Below are the code and all the weights of a small trained network. Each question names an input and a class and asks about switching units off, where a switched-off unit gives its printed mean instead of its output.

import numpy as np


def w(rows, s, z=0):
    codes = np.array(rows[::2]) - 128.0
    scale = np.full(codes.shape[1], s)
    scale[-1] = z or s
    return codes * scale


def norm(h):
    return h / np.sqrt((h * h).mean(-1, keepdims=True) + 1e-5)


def f(y):
    return y / 2 * (1 + np.tanh(0.7978845608 * (y + 0.044715 * y**3)))


def log_softmax(a):
    a = a - a.max(-1, keepdims=True)
    return a - np.log(np.exp(a).sum(-1, keepdims=True))


def net(x, mask):
    res = np.array(x, float).reshape(1, 4) / 4 @ E
    u = 0
    for l in range(3):
        y = f(norm(res) @ A[l][:, :-1].T + A[l][:, -1])
        res = res + np.where(mask[u : u + 6], y, B[l][:, -1]) @ B[l][:, :-1]
        u += 6
    return log_softmax(norm(res)[-1] @ U[:, :-1].T + U[:, -1])


A, B = {}, {}
E = w([
[104,251,148,74,64,200,223,208],'x0',
[101,120,114,124,122,163,105,127],'x1',
[26,127,182,88,149,71,122,176],'x2',
[145,98,176,245,4,133,61,178],'x3',
],0.0021)
A[0] = w([
[190,173,60,194,91,201,181,54,71],'L0N1',
[131,174,147,62,82,165,180,176,181],'L0N2',
[30,127,184,117,152,81,134,179,26],'L0N3',
[2,154,209,115,117,80,132,136,3],'L0N4',
[134,171,202,138,74,158,131,117,32],'L0N5',
[69,127,68,72,122,115,86,108,204],'L0N6',
],0.0047,0.0015)
B[0] = w([
[192,254,194,6,96,157,10,134,209],'L0N1',
[77,63,19,138,84,108,224,142,251],'L0N2',
[220,172,127,72,90,203,54,94,199],'L0N3',
[254,228,148,83,76,169,24,108,214],'L0N4',
[77,123,137,183,78,160,180,138,157],'L0N5',
[166,167,109,162,162,97,186,84,173],'L0N6',
],0.0039,0.0026)
A[1] = w([
[161,108,162,177,203,105,20,26,150],'L1N1',
[143,170,81,42,233,161,196,128,199],'L1N2',
[125,127,192,217,19,167,96,210,32],'L1N3',
[138,82,187,154,113,90,99,50,22],'L1N4',
[109,227,224,47,82,140,23,143,252],'L1N5',
[130,132,202,252,86,142,59,242,28],'L1N6',
],0.0034,0.0015)
B[1] = w([
[103,142,82,83,99,116,142,228,226],'L1N1',
[111,148,204,184,122,148,99,81,202],'L1N2',
[78,149,177,177,183,134,228,47,200],'L1N3',
[95,139,47,66,121,76,149,153,135],'L1N4',
[213,203,148,117,65,188,68,164,253],'L1N5',
[111,95,159,145,174,178,203,2,185],'L1N6',
],0.005,0.0036)
A[2] = w([
[221,44,132,143,158,156,43,103,110],'L2N1',
[76,234,156,82,116,197,145,152,214],'L2N2',
[82,182,211,124,247,121,182,7,186],'L2N3',
[87,17,26,95,116,29,90,193,5],'L2N4',
[70,204,83,184,50,193,177,193,151],'L2N5',
[85,176,109,156,3,166,189,220,195],'L2N6',
],0.0037,0.002)
B[2] = w([
[103,223,170,73,140,131,147,147,138],'L2N1',
[120,85,128,188,122,87,105,172,254],'L2N2',
[121,65,200,253,21,207,169,52,205],'L2N3',
[66,144,39,44,201,102,214,245,167],'L2N4',
[115,83,85,83,229,70,104,155,217],'L2N5',
[103,91,53,26,215,36,93,140,237],'L2N6',
],0.0046,0.0039)
U = w([
[27,32,13,14,250,59,207,224,224],'0',
[246,206,205,41,50,236,3,173,6],'1',
[62,23,220,216,98,225,216,19,218],'2',
],0.0048,0.0022)

Each question gives the input, the list of numbers given to net, and the class t.
The units are the neurons (one row each of A and B). Each row of codes is followed by its name. A weight is (code - 128) times the scale printed after its matrix; where a second scale follows, it is the last column's (A, B and U).
mask holds one flag per neuron, layer by layer. A switched-off neuron (its flag False) gives its mean, the last column of its row in B, instead of its output. The means were averaged over made-up inputs and are rounded, as every weight is.
A unit's drop is (log p(t) with every unit on - log p(t) with that unit switched off) / (log p(t) with every unit on - log p(t) with every unit switched off).
The circuit of an input: a set's keep is (log p(t) with only the set's units on - log p(t) with every unit switched off) / (log p(t) with every unit on - log p(t) with every unit switched off). Starting from the 12 units with the biggest drops (on a tie, the unit counted first), units are removed one at a time, each time the one whose removal leaves the highest keep (on an exact tie, the one counted first), for as long as the keep stays at least 0.8.
units of the circuit, in order: the units of the circuit, biggest drop first
unit that matters most: the unit with the biggest drop
top k neurons: the k neurons with the biggest drops, biggest first
top k neurons in layer l: the k neurons of layer l with the biggest drops, biggest first
drop of u: that unit's drop, to one decimal
input [2,4,-7,-8], class 2: units of the circuit, in order	(L1N2; L2N3)
input [1,-5,-5,8], class 2: units of the circuit, in order	(L1N3)
input [5,-2,4,-6], class 2: top 2 neurons	(L1N2; L1N1)
input [3,8,5,-3], class 1: top 2 neurons in layer 0	(L0N4; L0N3)
input [-3,-6,6,5], class 1: top 3 neurons	(L0N4; L1N5; L0N3)
input [1,1,6,-6], class 1: units of the circuit, in order	(L0N4; L1N5)
input [7,-6,-6,3], class 0: top 3 neurons	(L0N2; L0N4; L2N6)
input [4,-7,8,-6], class 1: top 3 neurons	(L0N4; L0N3; L1N3)
input [-1,7,4,5], class 2: top 2 neurons	(L1N6; L0N1)
input [7,-8,4,5], class 0: top 2 neurons	(L0N2; L2N6)
input [3,4,1,3], class 0: top 4 neurons	(L0N2; L2N6; L1N2; L2N5)
input [3,-1,5,-6], class 2: top 2 neurons	(L0N1; L1N2)
input [6,4,4,2], class 0: top 2 neurons	(L0N2; L0N1)
input [-3,7,4,-4], class 1: top 2 neurons	(L0N2; L1N3)
input [7,-8,1,7], class 0: units of the circuit, in order	(L2N6)
input [-5,3,-4,-7], class 2: top 2 neurons in layer 1	(L1N2; L1N5)
input [6,5,-5,-4], class 0: top 3 neurons	(L0N2; L0N4; L0N3)
input [-2,-8,-5,-4], class 1: top 2 neurons in layer 0	(L0N1; L0N2)
input [-6,7,-4,6], class 0: top 2 neurons in layer 0	(L0N4; L0N5)
input [-1,8,1,1], class 0: unit that matters most	L0N1
input [6,-4,5,-7], class 2: top 2 neurons in layer 0	(L0N1; L0N2)
input [-7,6,-6,-1], class 0: top 2 neurons in layer 0	(L0N4; L0N3)
input [-1,0,3,4], class 2: drop of L2N3	0.1
